Here is a tiny trained network, its code and every weight. The questions are about switching its units off for an input and a class, where a switched-off unit gives its printed mean instead of its output.

import numpy as np


def w(rows, s, z=0):
    codes = np.array(rows[::2]) - 128.0
    scale = np.full(codes.shape[1], s)
    scale[-1] = z or s
    return codes * scale


def f(y):
    return y / 2 * (1 + np.tanh(0.7978845608 * (y + 0.044715 * y**3)))


def log_softmax(a):
    a = a - a.max(-1, keepdims=True)
    return a - np.log(np.exp(a).sum(-1, keepdims=True))


def net(x, mask):
    res = np.array(x, float).reshape(1, 4) / 4 @ E
    y = f(res @ A[0][:, :-1].T + A[0][:, -1])
    res = res + np.where(mask, y, B[0][:, -1]) @ B[0][:, :-1]
    return log_softmax(res[-1] @ U[:, :-1].T + U[:, -1])


A, B = {}, {}
E = w([
[17,91,150,37,78,146,92,121],'x0',
[166,94,133,82,96,88,190,173],'x1',
[169,91,214,126,158,246,106,83],'x2',
[119,64,47,164,99,117,77,161],'x3',
],0.011)
A[0] = w([
[79,88,130,112,120,138,124,125,233],'n1',
[99,128,119,159,163,141,138,130,45],'n2',
[89,70,135,67,102,126,130,133,176],'n3',
[127,163,118,133,136,84,140,141,146],'n4',
[98,150,153,68,130,95,143,136,50],'n5',
[152,166,107,208,150,146,108,124,179],'n6',
[91,163,150,64,113,86,158,128,206],'n7',
[186,120,162,79,130,148,154,134,254],'n8',
[77,142,89,166,122,107,107,123,202],'n9',
[188,140,174,130,148,151,146,133,165],'n10',
[5,160,115,153,140,160,88,111,187],'n11',
[134,178,101,122,121,22,160,130,153],'n12',
[65,185,166,102,134,152,123,112,209],'n13',
[128,133,154,123,113,123,143,113,170],'n14',
[125,121,138,160,134,166,94,105,144],'n15',
[148,153,98,144,123,86,133,124,250],'n16',
],0.019,0.003)
B[0] = w([
[135,141,87,71,122,85,152,132,191],'n1',
[185,142,189,162,65,142,140,170,140],'n2',
[124,121,99,56,128,128,111,59,216],'n3',
[139,108,139,188,99,147,110,188,185],'n4',
[153,160,220,116,50,118,120,104,182],'n5',
[112,118,168,123,178,137,135,16,220],'n6',
[106,98,82,47,161,127,120,46,210],'n7',
[115,119,120,130,212,119,134,34,208],'n8',
[146,121,143,174,154,146,148,172,206],'n9',
[127,119,176,174,139,149,122,83,212],'n10',
[127,126,58,79,80,105,112,217,228],'n11',
[137,149,78,167,131,135,141,253,254],'n12',
[138,111,125,217,181,144,141,145,212],'n13',
[152,122,147,140,107,136,136,107,151],'n14',
[124,131,94,158,189,106,153,150,180],'n15',
[99,142,118,186,167,139,119,151,204],'n16',
],0.018,0.017)
U = w([
[141,132,187,113,28,114,52,113,32],'0',
[132,195,171,109,58,118,111,144,14],'1',
[157,100,178,179,177,152,113,40,253],'2',
[114,87,87,2,69,54,58,119,198],'3',
[127,113,64,187,156,111,107,221,139],'4',
],0.0077,0.0032)

Each question gives the input, the list of numbers given to net, and the class t.
The units are the neurons (one row each of A and B). Each row of codes is followed by its name. A weight is (code - 128) times the scale printed after its matrix; where a second scale follows, it is the last column's (A, B and U).
mask holds one flag per neuron, in row order. A switched-off neuron (its flag False) gives its mean, the last column of its row in B, instead of its output. The means were averaged over made-up inputs and are rounded, as every weight is.
A unit's drop is (log p(t) with every unit on - log p(t) with that unit switched off) / (log p(t) with every unit on - log p(t) with every unit switched off).
The circuit of an input: a set's keep is (log p(t) with only the set's units on - log p(t) with every unit switched off) / (log p(t) with every unit on - log p(t) with every unit switched off). Starting from the 12 units with the biggest drops (on a tie, the unit counted first), units are removed one at a time, each time the one whose removal leaves the highest keep (on an exact tie, the one counted first), for as long as the keep stays at least 0.8.
circuit, biggest first: the units of the circuit, biggest drop first
unit that matters most: the unit with the biggest drop
k most important neurons: the k neurons with the biggest drops, biggest first
drop when u is switched off: that unit's drop, to one decimal
input [1,-8,3,-5], class 4: unit that matters most	n11
input [3,-3,7,3], class 4: 2 most important neurons	n15, n7
input [-6,8,1,-2], class 2: 2 most important neurons	n8, n11
input [8,-7,-8,7], class 3: 4 most important neurons	n3, n11, n1, n7
input [6,-7,-1,-3], class 3: 2 most important neurons	n12, n11
input [5,-6,-2,-2], class 3: circuit, biggest first	n12, n11
input [2,-5,8,5], class 4: 2 most important neurons	n15, n7
input [5,-7,3,-5], class 4: 2 most important neurons	n13, n11
input [-7,5,0,1], class 2: 2 most important neurons	n11, n6
input [-6,0,-1,-3], class 2: 2 most important neurons	n6, n11
input [4,-5,5,-4], class 4: 2 most important neurons	n11, n13
input [2,-4,4,-3], class 4: 2 most important neurons	n11, n6
input [-7,-2,-2,2], class 2: 2 most important neurons	n6, n11
input [-6,-5,-1,4], class 2: circuit, biggest first	n6
input [-3,-4,0,3], class 2: drop when n6 is switched off	0.8
input [2,-8,7,-2], class 4: drop when n11 is switched off	1.5
input [-2,4,3,4], class 2: drop when n12 is switched off	0.6
